The symbols move the states like this.
x180: y>x666, n>x981
x653: y>x281, n>x876
x679: y>x441, n>x297
x511: y>x320, n>x534
x297: y>x203, n>x679
x876: y>x940, n>x653
x534: y>x917, n>x511
x964: y>x816, n>x332
x981: y>x416, n>x180
x320: y>x870, n>x948
x998: y>x231, n>x352
x948: y>x534, n>x320
x940: y>x68, n>x168
x68: y>x106, n>x826
x332: y>x902, n>x964
x902: y>x363, n>x891
x870: y>x396, n>x990
x231: y>x913, n>x575
x434: y>x981, n>x666
x891: y>x964, n>x902
x441: y>x434, n>x716
x666: y>x716, n>x434
x363: y>x575, n>x913
x396: y>x679, n>x203
x281: y>x742, n>x206
x917: y>x998, n>x525
x913: y>x891, n>x363
x416: y>x826, n>x106
x206: y>x876, n>x281
x716: y>x297, n>x441
x525: y>x511, n>x917
x742: y>x332, n>x816
x203: y>x990, n>x396
x990: y>x948, n>x870
x352: y>x525, n>x998
x816: y>x206, n>x742
x168: y>x653, n>x940
x106: y>x180, n>x416
x575: y>x352, n>x231
x826: y>x168, n>x68

The rows follow the links: the fewer symbols apart two states are, the more alike their rows tend to be.

Each row is also shifted at random along 2 hidden directions that mean nothing.

Some states, each with a row of numbers:
x416	[-109  -24   51    2   -9   -6  -21   -2    1   28   -7    0  -23   13   29   11    5  -14   18   -2   -9    9   10   -1    7  -20   12   11  -29   -8   -3  -42   -9]
x981	[ 13  28  20 -19  13  13 -11  -6   9  56   9  -3  -6  -1  29  52 -11   1 -16 -28  51 -12   3   6 -20  23  31  -9  64 -34  -2 -20  -4]
x870	[-43 -10  49   8 -12  16  23 -37   6   4  -6  -6   4  20   0 -31 -11   5  -9  -2 -25  18  -7 -13  17 -52 -22  -2 -23  11  -3  33  11]
x511	[ -5 -18  -1  30 -11 -24 -11   8  16 -31 -18 -13  -1   5   5  -9 -10  19 -14  16 -23  13  13  13  -6 -41 -20 -12 -19   2 -26   4   8]
x816	[ 41 -36  27   5  -4  -5  11  -7  -2  -8  -1   2 -12  -1  22   4 -15  -5  22   3 -18  14   9   5  24 -28   5  -5 -26 -19  -5  11  -2]
x297	[-46 -30  25   7 -26   6   0   4 -12  28  15  10 -18  18  16 -11  15 -31  54  -3  -5  -2   5  -3  28 -15   8  25 -26  -7  -7  -1   5]
x902	[-60 -29  25 -28   1  20  32   7 -21 -25   3  14 -19 -20  10 -25   9 -25  39  19 -26 -10 -20  -6   3   1   1  28 -49  16  18 -17   1]
x998	[-41  38  15 -32  -3  32  43  -8  28  19  -3  -5  16   0  13   0  -3  21 -27 -10  38 -30 -29  14 -54   5 -23  -6  57  11 -14  21  26]
x206	[ 43 -15  25  13  14 -21   9  -4  -7 -15  -9  -1  -5  -6  12   6 -13   4  -2   4 -19  23  13  -3  21 -18  15  -7 -25 -13  -1 -13 -17]
x68	[ -2  44   4  -8  24  -1  -7 -24   7  23  -6 -14  20   7  -7   7  -6  20 -50 -18  13   5  -4  -9 -10  14  11 -18  33   6  10  -7 -12]
x363	[ 71   2 -47 -23  21   5   6  27  -2 -25   7   1   0 -34  -1  20  -7  -4  -1   5  20 -21 -11  15 -21  44   7  -1  16 -13   9  -9   4]
x575	[-27  -3  35 -28  -3  20  34   9  24  11  -5  -5 -14 -19  41  34 -11  -3   8   4  22 -29 -17  24 -40  -1   0   1  20 -24  -9 -13  15]
x679	[-42 -31  27 -18  17  10  -8 -26 -27 -39  -2  14  -8  -7 -16 -39  -5 -24  13  11 -52  18 -12 -24  56 -24  16  10 -80  22  28  -6 -22]
x917	[ -1  24 -33  -5  13  -7  21  21   9 -17 -14 -10  13  -9  -7 -10   1  16 -26   7   3  -5 -10   3 -34  25 -15   1  16  25   4 -14   1]
x231	[-38  -6 -26 -18  -6  13 -16   6   4 -44  -4   1   2  -9 -12 -10  -2  -4   2  19 -11 -18 -20  15  -4   2 -17  -2 -23  15  -6  14  16]

In each set, the symbols that take the first to the second take the third to the fourth. Give the fourth.
Answers are names.
A [ 44 -16  28  13  13 -21  13  -4  -4 -13  -4  -5  -3  -3  13   0 -11   2   0   5 -20  29   9   0  19 -19  14 -10 -23  -7   4 -14 -10]
B [ 34  22 -56  -3  -8   7 -53  -8  -2  16  16   6   6   8 -30  17   6  -2  -3 -19  36 -20  -2   2  11  26  16 -10  41 -11  -6  22   2]
C [-46 -23  28  -8 -15   2   9  15  24 -14 -11  -2 -14 -10  39  25 -11   4   7  14  -5  -8 -10  27 -29 -23 -13   6 -13 -21 -18 -19   8]
D x679

A [-12  26 -39  -2  19 -10 -53 -10  -1 -19  -1  -1  11   3 -32   1  -3   9 -37  -6  -6   4  -4  -8  12  19  13 -13  -4  14   9 -10 -15]
B [ 65   3 -41 -23  35  -4 -43   0 -13 -13  10   5   1 -21 -17  22  -5  -6  -5  -5   7   6   2  -8  19  38  41  -6   5 -11  18 -22 -30]
C [ 52  22  21   8  -7  -7  63  23  -4  64  14  -6   4   8  26  15   8   2   5 -16  42  -2  15  -6 -35  29   1   5  62 -14  -8   1   7]
D x511

A [-10 -28  70   1  -7  14  33 -12   9  13   4   4 -12   1  37   5 -14  -2  21  -6  -8  15  -3  10  12 -45  -1   2 -16 -22  -4  11   9]
B [-13  20 -34 -16   0  16 -49 -23   5   9  10   3   7   9 -28   5   7   2 -19 -16  25 -13  -9  -4   5  13  12 -11  21   3  -1  11  -2]
C [-43 -18  25  13   3 -30  43  34 -18  -3 -15   0 -16  -4  13 -24  14 -11  14  17 -31  22  18 -16  -1   2  -8  23 -42  25  13 -36  -4]
D x891

A [ 84   7 -29  20   3 -31  24  40 -17  17  -2   0  -2  -3  -1   8  11  -1  10   4  15   8  25  -3 -15  35   8   0  27  -8  -1 -13 -10]
B [ 16 -16 -70  34  -8 -36 -28  29 -31 -55  -3  14   2   6 -58 -50  30 -15  18  20 -54  25  20 -22  36  14 -21  15 -57  37  18  -8 -14]
C [ 89   9 -81  -5  21  -9   2  26 -30 -49  12   7   6 -21 -38 -15  14 -11  12  11  -9 -12  -3  -5   8  54   0  13  -7  22  19   9  -8]
D x297

A [-11 -16 -16  -3  18 -17 -58   8 -12  -9   7   1 -14 -11   3  27   0  -9   0   4 -12   4  13   0  18  13  34   2 -26 -22  13 -47 -32]
B [ 41 -20 -24  -5 -12  17 -17  -2  12 -21   8  10  -2  -3  -1  10 -14  -2  20   4   6 -23 -10  21   5 -10  -7  -6   4 -19 -16  37  19]
C [ 26  16  18  18  -8  -2  16 -25  22  10  -7 -11  18  16   4  -2 -10  29 -25 -11  11  12   3   3  -7 -34 -19 -19  32  -3 -17  40  16]
D x68

A [ 36   6 -33 -20  -8  30 -10  -8  24 -12   7  -5   9  -9  -5  15 -13   3   4  -2  26 -30 -22  27 -18   4 -13 -13  32 -13 -22  41  30]
B [-70 -27  77   3 -31  12  48   5 -11  62   2   7 -23  16  43  -9  21 -31  51  -9  11   2  10 -14   5 -21  -2  28  -1  -8  -2  -5  11]
C [  0  28   7  -4  12  -7  58  21   3  16 -10 -13   9  -4  20   1   2  10 -22  -4  15   0   0  -1 -44  26  -9   4  36  19  -2 -18   3]
D x180

A [ 89  21 -52 -19  -5  20 -11  -5  23 -11   8  -2  16 -15  -9  27 -15  12 -11  -7  50 -37 -21  33 -27  19 -11 -16  62 -13 -24  50  33]
B [ 46 -22  21  -3 -10  14   7  -9   7   4   8   6  -5   2  22  16 -17  -2  19  -1  15  -7  -3  18   6 -23  -4  -5  11 -28 -16  33  21]
C [ -8 -13  11 -28  27  20 -16 -25 -18 -12   7  13  -8 -13  -2   1  -1 -16  -3  -1 -16   7 -10 -13  32   3  30   5 -33  -3  25 -16 -22]
D x981

A [-38 -18  66   6  19 -11  28 -15  -2   1 -12  -1  -6   0  23 -11  -7   8 -12   6 -29  39  10 -14  17 -33   9   2 -44   2  14 -30 -17]
B [-79  -8  18  32 -35 -21 -13   8   5  32 -12  -3  -4  29   6 -10  20  -3  11  -1  -8  12  26  -8   2 -25 -13   9  -9  10  -7 -12   2]
C [-10 -15 -18   7 -26   5 -38   1 -11  15  13  12  -8  11  -7   1  18 -24  34  -3   4 -11  10  -3  29   3  10  10  -8 -15  -3   7   3]
D x679

A [ 54  17 -11 -25  27  16 -26 -11  -1  21  19  -2  -2 -14   0  38 -10   0 -11 -21  30 -12 -10  -3   3  36  43 -15  30 -24  11 -12 -20]
B [ 52  -1 -38  20  -7 -32 -24  25  22 -35 -14  -9   6 -10   1  24 -10  26 -15  15   1   1  16  29 -21  -3 -11 -20   8 -11 -25  -7   7]
C [  0  24  29  -2  21  -5  13 -21   4  14 -14 -12  11   6   5   8 -11  23 -47 -14  -2  19   3 -10 -10  -4  18 -12  18   6   9 -14 -18]
D x231

A [ 39   3  -5  17   1   1   1 -23   4 -16  -1   2  18   9 -20 -22  -7  15 -22  -7 -10  19   1  -5  18 -24 -11 -14   1  13  -1  38   4]
B [ 16  13 -43  39 -19 -27  -9  19  -4  14  -4  -8  12  20 -24 -19  21   7  -2   2  -1   7  23 -10   3  12 -15  -1   8  20  -8  10  -3]
C [ 36  -7 -14   3  18   0 -12 -21 -18 -39   0  10  13  -5 -33 -31 -13   1 -12   3 -33  18   0 -11  40 -10   8  -8 -41  15  16  20 -10]
D x281

A [-42   9  -3  -1  20 -13 -29 -12  -5 -27 -14  -6   6   2 -20 -17  -2   5 -36   3 -31  24  -2 -16  16  -2   9  -7 -32  25  22 -35 -29]
B [ 18   6 -31   4  -4   9  21   3 -20  -8   5   2  11   7 -27 -32  25 -16  11   3  -2  -6  -3 -18   8  25 -12  20   0  29   5  25   6]
C [-110  -22   32   23  -28  -21  -24   14    2   20  -11   -1  -14   20   14   -5   15  -10   16   11  -21   14   20   -3   11  -26    1   16  -33   -1   -4  -42  -12]
D x716

A [ 30  21  35 -32  15  40  30 -43  -4  34  15   6  18  11   6   0 -13   7 -19 -25  29  -9 -18 -15   9   6  21  -9  34  -4   9  32   4]
B [ -6 -22   8  14 -24   4  -5   9 -16  40  11  13 -19   9  11   5  19 -26  37  -7  13  -5  14  -4  17   0  11  19   6 -16  -3  10   6]
C [  9   4  17  26 -12  -7   6 -13  21  -6  -7  -8  11  16  -4 -14 -11  26 -20  -8  -4  15   0   4  -3 -40 -19 -13   7   3 -21  28  14]
D x948

A [ -7 -31  74   3 -10  11  30 -15   3  15  -4   1 -10   2  34  -1 -14  -6  22  -2 -11  13  -1   1  15 -43   5  -1 -15 -18  -8   8  10]
B [-78 -32  26  -7   6 -10 -43   0 -13  -5   0  12 -22  -8   7  10   1 -16  17   8 -29   5   9  -7  27 -13  29  13 -51  -9  20 -55 -27]
C [ 25  37  70  -5  17  11  59 -26  19  60  -3 -15  11  15  42  20 -20  23 -37 -29  39  13   0  -7 -30 -16   8 -21  62 -18  -5   5   5]
D x441

A [ 39  -2 -23   0   1 -19 -12  30  15 -32 -10 -15   0 -21  14  31 -14  18  -6  16  13 -14  -4  31 -33   3  -2 -12   7 -23 -17 -20   5]
B [ 22  21 -19   1  -1  12  35   3 -20  19   7   8  11   4 -15 -26  21 -14   9  -7   7  -3  -6 -13   0  24 -14  13  26  17   5  27  16]
C [-82   0 100 -35   2  63  47 -60   0  47   9   8  -3  12  27 -16 -10 -14  -2 -28   5   4 -26 -28  15 -33  11   8  -6  13  15  20  11]
D x525

A [ 16 -28  25  -1 -12  18   8 -10   9  -6   5   9 -11  -7  22   5 -17  -1  26   4  -3   2  -5  13  18 -38  -1  -3 -18 -21 -11  22  17]
B [  1  59  -9 -14   5  20 -21 -33  19  41  11  -6  24  12 -12  22  -9  23 -49 -34  47 -10 -11  -3 -19  16  14 -24  72  -3  -1  18   0]
C [-45  -7  44   6   0 -19  55  25  -9  22  -8  -4 -10   1  23 -18  11  -5   9   6 -20  11   9 -13 -20   5 -10  16 -13  11   8 -35  -1]
D x891

A [-32   4  -8  -6 -19  23 -33 -20   6  25  18   9  -6  18 -12   8  10 -13   7 -17  21 -16  -2  -4  15   1   8  -2  20  -6  -6  20   4]
B [ -9 -10  13 -35  10  16  25  13   0  -8   7   5 -11 -26  25  16  -4 -14  20  10   9 -21 -22  14 -19  15   2  14  -3  -9   5 -15   2]
C [ 11  35 -24   2  28 -22 -29 -14  -6 -16 -11  -5  15  -2 -26   2  -9  19 -46  -4  -9  16   4  -9   6  12   8 -19   0  18  17 -19 -28]
D x525

A [ 26  -5 -22  15  -9 -32 -18  20  21 -31 -14 -14   1  -5  10  25 -20  25  -8  13  -7  -7  10  25 -21 -14 -13 -20   2 -12 -26  -6   2]
B [-37  39  43  20 -34  10  30 -11  25  98   0 -19  10  35  29  18  11  14 -12 -36  55  -7  10  -1 -36 -12 -15  -2  87 -13 -27  19  27]
C [-55  24   5 -25  -4  23  27  -3  20  -1  -7  -5   9   0   6  -7  -3   7 -22   4  16 -25 -22  11 -38   2 -31   3  21  16 -10   9  22]
D x180

A [ 21  14  15 -40  11  26  35  10   9  25  11  -2  -4 -20  29  26 -11  -2  10 -10  40 -30 -27  17 -44  27   2   8  46 -21  -2  -1  18]
B [-69  -9  71 -18 -16  18  35   0  28  24  -9  -7 -13  -1  52  27 -18   6   8   2  21 -20 -10  26 -43 -32 -13   2  18 -27 -25 -11  22]
C [ -2  23 -53  -5  10   6 -60 -16  -7  -4  12  -3  12   6 -34   7   4   1 -18  -7   9 -11  -6  -9  12  21  16 -10  16   2   6  10  -9]
D x716

